In the rows, 128 means zero.
Each row has a class, written after it, and each block has its own classes.
[143 173 162 127 146  98 114 136 106 103 115 103 119 139 115 135 122 122
 131 154 136 111 108  97 155 114  72 114 158 141 128 118 138] : fom
[139 143 163 152 105 132 171 114 171 129 140 130 154 169 134 141 153 124
 176 150 119 103 149  97 166  97 138 106 133 128 154 116 160] : pef
[141 127 199 120 171 186 162 126 106 159  97  52 166 102 103 194 124 130
  98 118 125 124 105 116 170  81  74 120  84 140 130 136 142] : kof
[114 121 118 133 110 135 118 132 145 135 114 158 119 105 125 170 119 138
 105 127 110 102 107 134 137 122 182 136 125  97  76 128 124] : pef
[151 197 104 147 132 204  69 136 171 145 128 115 150 147  74 191 122 106
 136 127 120 168 128 159  88 191 168  88 143 172 117 106 114] : zuk
[129 163  95 132 128 165 129 169 175 117 110 118 106 169 105 174 109 107
 135 146 135 149 115 109 119 155 169  94 137 149 108 138 121] : limad
[154 130  91 118 172 165  84 143 141 159 140  95 138 125  44 117 113 124
 125 123 162 133 188 155 116 114 115 173 167  94 107 105 125] : Suno
[107 176 219 123 131 107 144 128  98 119 112  75 165 180 125 176 148 172
  88 166 131 109 127 122 120 107  86 121  99  67  76 111 148] : pef
[117 147  93 146 136 178 117 130 155 130 130  95 128 152 117 155 111 159
 114 147 103 142 128 111  96 140 171 108 147 128 119 107 131] : pef
[136 139 122 128 114 132 168 126 110 140 114 126 120 141 162 178 131 119
  78 132 136 130 124 118 150 151 116 100 129 100  79 135 116] : limad
[ 80 126 143 171  77  94 129 136  85 129 135 130 125 128 125 148 142  62
 162 156 165 115 112 142 156 109  87 140 161  77 136 110 172] : lur
[114 125 139 129 100 119 121 158 121 152 123 124 119 135 102 150 123 128
 144 138 140 109 113 127 139 102 122 149 113 117 136 118 159] : tezul
[ 95 129 106 160  95 117 110 133 133 121 115 126 114 118 130 143 115 101
 124 123 129 123 112 148 112 119 147 106 133 106 123 113 126] : zuk
[163 133 107 153  83 167 133  80  97 136 145 178 145 134 182 161 116  61
 111 145  82 106 124 153 118 165 155 132 154 171  94 129 122] : zuk
[161 171 199 135 106 133 183 121 169 127 114 125 191 117 130 134 152  79
 114 149 124 149 162 148 118 190  38 105  61 151 130 147  95] : boref
[104 208 131 145 143 102 103 109 175 122 130 108  88 144  89 165 158 141
 120 134 152 109 141 156 145  68  91 123 204  72 109 104 110] : pef
[199 107  20 126 113 186 106 122 139 157 119  86 138 100 129 119 105 119
  91 143  83 179 131   4 123 156 150  99 149 136 139 134 128] : tezul
[154 122 110 141 125 142 128  91 120 156 122  99 141 102 135 142 168 133
 103  92 125 136 149 120 144 121 111 122  97 111 139 156 122] : boref
[156 136  80  73 116 149  79 122 107 156 107 114 131 134  83 111 116 131
 107  97 125 153 133  69 164 123 120 169 112  83  99 176 114] : kof
[150 171  81 156  68 202 165 114 166 139 137  72 120 161 135 143 125 121
 145 123 123 144  92  39 129 153 121 146 109 146 134 146 144] : tezul
[191 136 159 171 145 225 114 179 173 123 111 140 146 120 117 213  66 114
 100 161  76  51 178  98 149 143 174 102 121 127 138  73 111] : Suno
[142 146  66 130 104 168  74 140 154 107 131 140 125 109  90 142 116 143
 133 141 100 142 104 110 134 127 155 169 140 153 113 143 116] : kof
[122 150 126 117 139 146 129 131 149 130 138 155 142 135  97 173 124 180
 139 113 137 126  91  98 141 171 168  93 126  97 109  96 146] : Mudom
[120 121 127 131 161 133 131  39 108 151 144  86 146  99 146 135 179 115
 104  86  97 154 119  77 170 123 110  74 118 150 165 135 124] : boref
[ 92 175  55 134 133 207 113 166 185 103 108 105  62 158 161 162 149 124
 132  93 120 104 138 100 122 168 205 144 129 129 167 196  75] : pef
[151 111 111 125 131 103 118 126 111  92 132 155 122 103 125 143 109 141
 134 118 128  79 116 115 164  97 171 149 121 133 122 144 139] : Mudom
[129 144 114 137 121 118 129 130 146 125 119 126  88 166 134 157 137 114
 130 119 142 120 139 146 149  81 144 105 139 137 127 141 124] : limad
[151 145  94 168  54 177 173 110 141 155 133 105 126 137 179 137 166 142
 123 119 124 128 100  68 135 153  99 140 101 105 139 138 153] : tezul
[145 116 144 113 139 160 127 137 132 127 139 148 127  79 118 151 140 122
 120 104 129  96  99 115 144 153 149 121 131 144 122 134 127] : Mudom
[125 149  71 174  90 102 115 135 136 105 122  92  90 202 142 157 153 134
 151 112 147  86 141 133 125  62 152 111 130 128 154 136 149] : tezul
[158 158  94 112 120 132  79 144  95 134 117 101 110 138  88 136 103 124
 118 116 153 123 140 107 136 131 108 156 153 111 102 138 120] : fom
[141 171 125 133 118 142 113 138 100 147 158  87  82 194 137 114 107 169
 149 119 148 121 139 154 138 116 107 147 165 136 147 114 128] : lur
[125 135  89 163 114 132  84 108 141 135 123 126 115 149 101 135 105 125
 159 108 138 128 142 191 101  57 166 149 125 110 129 116 143] : zuk
[158 145 177 125  95 137 148 168 143 129 105  81 147 122 126 150 132 163
 109 141 135 134 105 108 109 117 109 130  94 102  88 140 123] : zuk
[ 91 111 155 104 191 177 171  93 137 127  63 121 124 120 144 128 102  52
 112 117 113 139  78  78  97  97 114  96  87  79 149 168 149] : Mudom
[166 151 102 151  86 141 117 100 125 150 115 131 145 145 153 137 143 142
 130  87 133 145 118 168 122 141 158 132  70 142 106 157 137] : zuk
[131 162 160  90 109 125  95 159 118 125 124 122 131 169 100 135 137 177
 111 120 125 114 114 133 138 135 108 132 107 127  94 134 114] : kof
[ 81 122 105  90  70 114 126 123 130 166 101  80  52 188  84 145  73  66
  98  65 151 137  94  83 142  68 159  70 125 104  70 150 116] : limad
[117 129  99 148 110 126 160  99 134 140 118 151 122 116 170 159 155 145
 106 111 124 122 103 154 149 127 137 142 106 128 108 148 129] : Suno
[132 130  94 158  98 153 129 116 149 141 128 102 120 170 122 145 143 117
 137 123 132 107 138  62 125  86 125 104 151  55 133  96 156] : tezul
[150 137 107 164  78 128  86 160 131 129  93 104  78 179 149 160 168  77
  89 104 149  77 211 111 145  75 123  63 149  47 158 133 118] : limad
[ 87 134 139  80  89 128 128 181 154 137  81 113 111 152  81 141  96 124
 128 123 137 147  97  16 128 133 143  74  98  43 151 146 141] : Mudom
[166 122 116 128 100 143 102 144 123 154 126 111 113 106 103 128 102  82
 136 105 148 123 142  97 169 110 122 138 144  94 116 135 118] : lur
[141 126 104 121 105 161 155  85 123 139 123 118 129 167 153 129 143 131
 135  76 125 121 130 145 148  85 124 156  84 150 128 180 122] : kof
[113 164 117 153 130 174  97 131 161 110 141 106 136 138 110 164 130 129
 130 171  91 136 132 115 106 140 161 115 158 163 145 107 133] : pef
[101 163 196 128  66 145 111 200 167 105 108  66 123 140  83 177 132 170
 116 151 127  97 106  49 128  98 140 139  93  66 100 131 132] : pef
[129 172 121 159 148 150 121  74 142 149 117 151 168 115  90 172 129  57
 144 138 116 148 122 117 161 173 114 109 112 120 134 121 147] : boref
[130 184  85 149 137 191  70 152 155 141 128  58 127 174  65 174 105 129
 154 115 153 184 152 124 103 142 147  93 142 126 152 105 120] : lur
[ 81 151 195 118  41  95 178 154 177 108 136 162 103  97 134 154 124 178
 121 144 134 107 108 189 136  77  78 231  73 121  98 152  82] : Suno
[124  78  22 146 105 133 185 116 131 180  92  97 145  13 125 128 173 116
  90 104 180 208 108 150 112 161  81 172 101  65  95 199 125] : boref
[106 165 211  82 105 163 199 139 116 153 134  77  99 165 139 108 100 145
 108 119 138  98 139 123 161 103   4 187 113 102 148 145  88] : kof
[124 159  55 132  96 200 113 146 140 144 149 187 118 166 116 134 112 138
 150 150 107 134  99 154 113 216 156 158 166 153 111 120 134] : kof
[146 132 209 128  93  92 124 148 123  97 147  83 135  88 127 128 125 150
 120 140 133 124 131 138 148  66  67 154 106 153 121 124  95] : lur
[121 182 109 161 111 175  82 147 208 124 137 139 139 114  78 106 128 141
 172 150 124 187  89 156  70 182 141 129 130 155 131  95 136] : zuk
[128 175 159 158  79 110 125 103 108 101 117  94 159 165 158 166 162 137
  70 138 119 110 141 153 103 132 106 109  87 115  71 131 124] : pef
[160 140 117 119 102 114  85 144  96 107 126  73 130 110  86 140 113 141
  91 123 145 108 163  70 146  98 103 139 132  80 133 133 123] : Mudom
[ 97 166 127 124 130 119 127 148 117 105 113  61  98 136 122 151 129 117
  99 166 133 134 127 141 119  86  78 174 145 161 145 169 113] : Suno
[166 157 120 113 130 123  65 151  88 146 129  88 109 106  91 131 102 117
 114 115 157 131 151 115 178 123  99 168 149 100 117 140 106] : lur
[114 179 119 128 126 166  85 147 161 122 110  98 127 146  93 158 125 124
 124 158 106 150 129  97 110 136 153 129 131 124 132 140 127] : pef
[172 168 103 152  82 148 138  84 132 114 123 105 106 153 158 157 138 114
  88  87 125  96 122 101 129 113 120  82 133 126 116 147 120] : Mudom
[136 175 150 118 101 151 125 120 121  92 129 124  95 171 183 134 159 151
 129  90 114  90  87  78 138 151 131 128 106 157 119 163 106] : fom
[116 166 118 105 154 205  98 169 184 160 127  87 109 136  76 159 140 150
 120 157 115 169 126 131  71 139 144 116 188 143 131 125 117] : pef
[147 149 114 141 124 127  91  82 163 139 137 181 148  66 128 132 188 142
  80 115 117 153 132 202 111 143  99 142 130 129  82 116  99] : Suno
[149 190  84 138 191 142  71 125 130 148 117  81 109 201  61 147 131 112
 145 102 147 131 125 171 112 157 161  73 152 180 121 134 145] : boref
[137 105  36 124 107 141 112  85  98 131 111 103 106 141 184 119 163 133
  83  73 128 155 156 114  84 105 123 103 141 101 126 162  98] : fom
[156 140  67 115 137 138  74 137 106 144 122 101 137 128  86 143 112 137
 129 110 154 141 157 112 139 127 159 175 137  67  98 145 119] : zuk
[120 149  65 149 113 101  98  87 168 113 178 118 159 117  81 146 158  63
 125  97 127 168 174 181 114 200 137  30 158 240 133 101  69] : boref

Next block, with new classes.
[102  97 103  99 199  84 191 117 141 100 123 111  80  47  62 144  99 122
 154 107 146 132 113 148 115 143 114 117 108 133 206 150 161] : rezi
[116 153 137 131 164 133 191 140 113 127 119 109 144  40 132 113 133 144
 135 125  76 125 117 133 104 154 118  88 114 152 106 141 122] : kole
[109 140 125 142 162 114 204 126 114 114  93 103 146  30 129 127 148 140
 131 118  96 137 103 129  99 145 124  99 111 137 118 137 134] : vus
[112 142 138 175 155 100 210 120 109 146  83  96 149   6 135 163 140 141
 132 111  92 129 131 154 117 141 130  70 112 139 100 145 120] : suz
[ 89  98 101  95 188 106 217 126 137  96 122  97  95  57  61 149 118 132
 159 107 148 130 108 160 106 150 107 141 100 129 201 143 170] : vus
[ 98 103 106 109 183 104 201 114 133 108 121 118 101  51  73 175 114 130
 151 101 148 138 128 176 117 155 112 123 111 128 203 136 168] : boko
[107 139 135 149 166 123 193 123 118 129 106 111 143  17 117 119 134 151
 143 121  92 128 109 157 100 139 124 109 106 137 125 137 136] : boko
[ 88  85 115 116 180  90 220 111 135 106 119 110  84  68  65 152  97 135
 173 115 163 122 103 161 125 142 113 114  89 121 193 145 160] : suz
[106 133 129 137 164 111 195 133 114 121 104 104 141  22 116 127 152 139
 132 125  98 134 100 143  97 142 125  99 105 138 119 138 134] : vus
[ 94  97 110 112 177  99 207 108 127  97 111  93  85  54  52 147 102 128
 174 112 158 130 120 160 119 143 105 130  96 121 211 148 168] : suz
[ 94 148 131 164 164 119 200 125 113 150 109 114 153  20 129 138 130 148
 137 118  89 126 114 160 109 137 122 102 110 150 114 134 127] : boko
[ 93  87  90  88 180 112 208 112 134  84 113 108  83  60  57 141 118 122
 166 131 144 129  97 126 120 154  97 148 102 129 217 130 159] : rurat
[113 119 122 150 166 105 194 117 119 141  78  96 150  29 119 138 151 135
 130 122 100 114 105 141 116 134 121  87 117 156 109 144 125] : saze
[111 126 130 147 169 116 191 127 110 148  99  97 146   4 109 159 143 138
 136 111 102 130 142 166 107 134 136  91 104 138 120 146 135] : mip
[117 138 142 161 167 119 182 129 104 128  93 111 135  16 115 134 137 142
 145 108  95 133 129 166  91 141 138  98 110 154 122 130 135] : ges
[105 140 124 136 159 116 200 130 107 118 105 100 141  27 122 123 146 136
 135 131  94 133  97 117 100 131 111 114 109 134 119 139 125] : vus
[ 96 109  99 103 180 107 206 114 139  93 112 105  86  43  62 154 106 121
 153 123 130 137 116 152 115 147 114 116 106 141 207 130 153] : rezi
[ 86  98 106 121 193 115 205 113 125 120 121 111  96  62  66 169 114 127
 170 108 146 131 135 179 115 158 115 122 103 149 201 125 167] : ges
[ 93 105 112  83 185 117 199 123 133  90 128  97  83  68  54 147 102 128
 165 116 137 132 122 151 103 159 101 131  98 132 208 137 168] : kole
[100  95 100 107 179 101 188 108 127  77  99 115  84  65  65 141 114 119
 163 108 148 138 118 138 113 163 110 135 108 128 216 133 174] : rurat
[118 129 132 145 162 119 190 120 120 122 101 108 140  10 116 133 143 150
 133 115  91 128 118 160  99 149 133 102 111 136 119 138 130] : boko
[102  92 109  92 186 113 204 111 123  78 109 115  84  65  63 135 114 125
 169 112 151 134 103 142 101 149 114 144 105 138 207 134 166] : ges
[ 99 143 139 170 163 100 212 127 111 149 100 101 146  14 131 132 126 143
 144 116  94 125 111 161 117 139 128  83 102 149 109 148 127] : suz
[108 136 119 159 145 129 194 124 103 132  83  88 151  13 124 149 135 135
 132 127  93 140 143 141 107 132 128  97 110 149 114 137 118] : mip
[100 130 129 156 163 119 187 120 114 127  80 105 138  17 113 125 150 141
 143 137  94 131 108 143 107 153 125  93 103 148 127 123 136] : rurat
[121 133 123 154 150 117 193 116 109 122  61  94 154  25 128 121 147 137
 127 125  92 124 108 125 108 127 119  96 123 156 112 134 118] : saze
[ 99 127 121 136 168 117 193 121 115 122  83 103 133  18 107 105 141 142
 143 137 102 128  92 123 103 143 117 113 106 146 139 123 136] : rurat
[105 122 133 136 175 104 194 126 119 129 105 109 141  19 107 140 156 141
 131 112 105 126 103 161 101 149 137  86 105 139 119 136 140] : vus
[ 89  90 113 110 183 100 198 121 134 109 141 122  90  60  68 168 110 132
 162 111 138 131 117 183 119 156 118 131  94 128 198 137 164] : boko
[112 146 135 139 166 112 185 126 111 129 103 101 136  29 124 140 130 136
 133 114  84 130 127 129 101 148 120  81 114 142 108 141 125] : kole
[ 90  93 104 109 181 113 202 115 128 115 108 103 114  75  68 153 122 118
 161 120 140 119 102 161 129 140  98 138 107 158 209 144 162] : saze
[112 130 134 144 168 127 200 120 109 118  93 108 140  28 117 130 146 139
 145 121  89 128 105 139  97 145 131 108 111 156 123 137 129] : ges
[101 145 140 134 167 131 194 127 107 133 105 103 152  31 130 118 135 141
 136 133  89 128 108 136  98 151 112  92 109 155 121 132 129] : kole
[ 94 113 108 116 187 108 194 115 129 107 115 104  89  40  73 132 101 130
 161 126 137 137 124 151 110 142 107 120 104 132 206 126 160] : rezi
[ 87  95 101 115 164 127 209 118 122 102 115  94 103  57  67 160 109 124
 166 126 142 136 135 164 113 140 109 141  93 136 198 142 154] : mip
[113 129 133 129 173 111 192 128 126 115  88 105 124  15 106 119 150 139
 146 140  95 133  89 127 107 140 124 102  99 131 132 135 141] : rurat
[114 128 129 162 162 114 187 125 107 150  89  96 159  22 128 137 151 135
 134 125  86 119 121 155 115 137 118  97 116 159 118 139 126] : saze
[ 73 106 100 118 184 110 203 119 126 110 129 104 102  66  68 152 111 123
 166 112 144 138 126 176 117 160 109 130  97 144 209 127 172] : vus
[100  94 100 113 174  94 221 118 132 110 118 107  84  59  64 159  97 142
 161 102 162 122 128 161 127 145 113 106 105 119 189 135 154] : suz
[ 97 126 126 147 156 132 190 124 103 140  99  91 149  15 112 139 142 134
 142 137  94 128 122 146 114 129 129 103 100 154 116 140 119] : mip
[101 101  98 129 157  99 218 114 131  90 100  87  92  51  73 146  88 133
 164 120 150 142 122 150 109 137  99 131  96 128 199 143 145] : suz
[100 146 136 155 174 113 192 126 117 146  94 108 145   4 126 128 136 141
 129 133  89 132 110 152 108 138 129  75 112 159 122 129 126] : rezi
[114 142 136 139 167 112 191 131 113 111  99 103 138  28 122 107 148 142
 138 119  97 135 101 133  90 142 125 104 107 127 118 146 144] : vus
[110 138 123 149 161 114 196 113 123 118  97 110 133  22 115 131 127 144
 139 113  93 128 111 139 106 138 127 101 111 134 115 143 126] : boko
[102  97 114 102 198  96 190 121 118 104 137 121  83  66  67 151 109 120
 171  96 140 131 121 152 111 149 117 141 105 133 202 144 169] : ges
[ 96 147 133 164 163 110 195 147 112 144 115 104 153  25 139 130 139 143
 135 132  83 143 111 160 102 143 124  96  95 150 114 135 130] : vus
[100 115 107  93 175 112 204 119 130  80 119 103  85  69  71 145  94 123
 159 107 132 135 122 136 103 154 102 127 106 131 193 140 156] : kole
[101 136 135 148 167 117 191 128 114 121 101 106 147  32 122 106 145 143
 140 128  96 133  97 144  97 146 130  97 100 144 119 134 138] : vus
[ 87 103 104 118 174 125 206 118 134 103 125 103 100  53  60 152 107 141
 166 116 136 133 128 184 105 152 103 148  96 130 209 134 165] : boko
[ 97 100  90 117 169 125 199 126 125 119 123 101 100  66  61 179 100 131
 158 105 144 131 160 164 128 140 116 122 105 135 191 135 150] : mip
[104  74 102 112 182  91 190 110 132 113 100  97  98  60  49 169 125 126
 153  94 149 110 122 169 118 143 114 124 112 139 191 148 161] : saze
[103 138 130 138 167 125 192 129 116 134 121 109 148  25 125 116 142 141
 140 140  87 133  94 146 107 141 112 117 104 146 125 147 129] : boko
[121 129 129 149 159 103 185 127 112 136  76  97 149  19 117 134 156 136
 124 120  95 119 107 144 107 129 123  88 120 153 104 144 126] : saze
[ 94 128 119 142 162 126 204 123 109 142 101  94 151  23 118 142 140 131
 139 132  97 126 114 136 116 130 123 103 103 153 111 151 121] : mip
[107 107 115  81 187 114 192 130 131  94 141 114  89  81  74 134  99 130
 160 116 139 130 111 136 109 150  97 127 104 127 196 145 159] : kole
[108 137 142 159 173 116 186 127 122 140 113 111 142  16 126 126 133 150
 145 125  89 130 112 165 107 140 128  98  99 136 114 145 132] : boko
[102  90 109 114 181  80 208 115 132 105 112 101  87  44  63 159 102 129
 161 103 165 133 120 169 117 144 111 114  98 122 200 150 163] : suz
[ 94  91  95 102 177 110 199 118 121 106 122  97  97  45  66 156 113 117
 159 115 146 136 139 163 114 150 114 131 100 135 196 144 159] : mip
[118 140 118 150 153 112 191 117 118 116  91 105 135  16 121 131 126 143
 132 119  96 135 113 123 102 127 117 103 117 130 110 142 117] : boko
[120  79 106 104 179  92 174 122 125 105 107  96  94  57  60 164 134 120
 150 109 146 127 134 169 115 151 107 126 112 131 201 146 166] : saze
[ 89  96 111 117 175 103 208 112 125 102 111  89  91  44  66 127 110 130
 171 125 148 131 118 168 116 158 111 121  94 133 193 141 163] : suz
[ 92  98 105 115 184 100 204 116 132 114 127 118  96  47  73 174 111 133
 153  98 148 135 135 190 114 161 116 122 107 129 199 131 169] : boko
[119 137 129 159 154 111 189 127 113 134  73  99 152  19 128 126 144 138
 129 124  91 126 112 150 109 129 124  90 116 160 115 134 125] : saze
